Below is a small trained network, with its code and all its weights. Each question gives an input and a target symbol and asks what happens when units are switched off, that is, made to give their printed mean instead of their output.

import numpy as np


def w(rows, s, z=0):
    codes = np.array(rows[::2]) - 128.0
    scale = np.full(codes.shape[1], s)
    scale[-1] = z or s
    return codes * scale


def softmax(a):
    e = np.exp(a - a.max(-1, keepdims=True))
    return e / e.sum(-1, keepdims=True)


def log_softmax(a):
    a = a - a.max(-1, keepdims=True)
    return a - np.log(np.exp(a).sum(-1, keepdims=True))


def net(x, mask):
    ids = ['βγδελμφω'.index(c) for c in x.split()]
    T = len(ids)
    res = E[ids] + P[:T]
    u = 0
    for l in range(3):
        r = res
        for j in range(2):
            rows = slice(2 * j, 2 * j + 2)
            q, k, v = (r @ M[l][rows].T for M in (Q, K, V))
            z = softmax(np.where(np.tri(T) > 0, q @ k.T / 2**0.5, -1e9)) @ v
            o = O[l][rows]
            res = res + np.where(mask[u + j], z, o[:, -1]) @ o[:, :-1]
        u += 2
    return log_softmax(res[-1] @ U[:, :-1].T + U[:, -1])


Q, K, V, O = {}, {}, {}, {}
E = w([
[95,103,98],'β',
[145,174,166],'γ',
[159,184,6],'δ',
[134,147,167],'ε',
[118,193,185],'λ',
[83,136,101],'μ',
[165,93,154],'φ',
[51,79,139],'ω',
],0.022)
P = w([
[129,3,2],'0',
[59,144,33],'1',
[43,181,58],'2',
[54,186,85],'3',
[55,195,98],'4',
[58,201,125],'5',
[56,202,140],'6',
[60,207,152],'7',
[69,202,165],'8',
[65,199,187],'9',
[75,211,177],'10',
[88,204,194],'11',
],0.0071)
Q[0] = w([
[254,177,155],'L0H1',
[166,50,138],'L0H1',
[114,77,108],'L0H2',
[23,57,129],'L0H2',
],0.0084)
K[0] = w([
[255,127,213],'L0H1',
[151,215,130],'L0H1',
[107,153,99],'L0H2',
[23,132,165],'L0H2',
],0.0075)
V[0] = w([
[90,211,78],'L0H1',
[85,213,217],'L0H1',
[117,172,133],'L0H2',
[63,16,253],'L0H2',
],0.005)
O[0] = w([
[40,2,22,238],'L0H1',
[84,157,57,54],'L0H1',
[49,101,75,152],'L0H2',
[102,26,47,3],'L0H2',
],0.0072,0.0018)
Q[1] = w([
[167,54,7],'L1H1',
[220,62,79],'L1H1',
[100,124,143],'L1H2',
[132,156,86],'L1H2',
],0.014)
K[1] = w([
[199,185,104],'L1H1',
[144,140,2],'L1H1',
[147,102,137],'L1H2',
[156,133,192],'L1H2',
],0.018)
V[1] = w([
[79,208,98],'L1H1',
[99,119,23],'L1H1',
[254,249,137],'L1H2',
[30,93,138],'L1H2',
],0.0092)
O[1] = w([
[1,73,155,235],'L1H1',
[35,99,158,168],'L1H1',
[10,120,207,5],'L1H2',
[178,238,121,222],'L1H2',
],0.0066,0.0029)
Q[2] = w([
[162,107,164],'L2H1',
[70,91,75],'L2H1',
[149,8,102],'L2H2',
[205,124,111],'L2H2',
],0.016)
K[2] = w([
[142,16,26],'L2H1',
[57,205,17],'L2H1',
[58,246,118],'L2H2',
[178,254,145],'L2H2',
],0.0084)
V[2] = w([
[141,7,46],'L2H1',
[150,51,107],'L2H1',
[96,116,201],'L2H2',
[201,2,48],'L2H2',
],0.0056)
O[2] = w([
[1,112,151,92],'L2H1',
[163,65,234,87],'L2H1',
[76,184,155,68],'L2H2',
[125,22,150,253],'L2H2',
],0.0083,0.005)
U = w([
[52,27,107,186],'β',
[155,125,200,65],'γ',
[136,158,214,20],'δ',
[184,135,175,148],'ε',
[139,127,99,187],'λ',
[207,137,137,165],'μ',
[84,75,255,1],'φ',
[196,84,230,146],'ω',
],0.0074,0.0033)

Each question gives the input, a string of symbols that net reads in full, and the target symbol t.
The units are the heads (2 rows each of Q, K, V and O). Each row of codes is followed by its name. A weight is (code - 128) times the scale printed after its matrix; where a second scale follows, it is the last column's (O and U).
mask holds one flag per head, layer by layer. A switched-off head (its flag False) gives its mean, the last column of its rows in O, instead of its output. The means were averaged over made-up inputs and are rounded, as every weight is.
A unit's drop is (log p(t) with every unit on - log p(t) with that unit switched off) / (log p(t) with every unit on - log p(t) with every unit switched off).
The circuit of an input: a set's keep is (log p(t) with only the set's units on - log p(t) with every unit switched off) / (log p(t) with every unit on - log p(t) with every unit switched off). Starting from all 6 units, units are removed one at a time, each time the one whose removal leaves the highest keep (on an exact tie, the one counted first), for as long as the keep stays at least 0.8.
circuit, biggest first: the units of the circuit, biggest drop first
most important unit: the unit with the biggest drop
heads that matter: for each layer, one digit per head in row order, 1 if its drop is at least 0.15 and else 0, layers parted by /
drop when u is switched off: that unit's drop, to one decimal
input ω δ λ δ λ, target ω: circuit, biggest first => [L2H2 L1H2 L0H2]
input ω ω β ω β ω λ ω ω, target μ: heads that matter => 00 / 01 / 00
input ω δ ω δ δ λ φ ω, target μ: circuit, biggest first => [L0H2 L1H2 L2H1]
input ω φ δ β δ δ φ, target φ: circuit, biggest first => [L2H1 L0H2]
input μ λ δ, target β: circuit, biggest first => [L1H1]
input φ λ φ φ φ β γ β δ μ ε, target φ: circuit, biggest first => [L2H1 L1H2 L2H2]
input δ λ φ γ φ δ ω μ γ δ ε ω, target λ: heads that matter => 01 / 01 / 11
input φ φ β δ δ γ φ, target φ: heads that matter => 01 / 01 / 10
input δ δ δ δ ε, target φ: heads that matter => 11 / 01 / 00
input φ φ ω γ γ β δ μ ω γ, target φ: drop when L2H1 is switched off => 0.7
input ω φ γ, target ω: drop when L1H1 is switched off => 0.2
input φ φ φ λ λ ω μ β δ λ, target φ: drop when L0H1 is switched off => 0.2
input μ ε γ μ δ, target β: drop when L1H1 is switched off => 0.9
input ω φ φ φ ε β λ, target ω: most important unit => L2H2
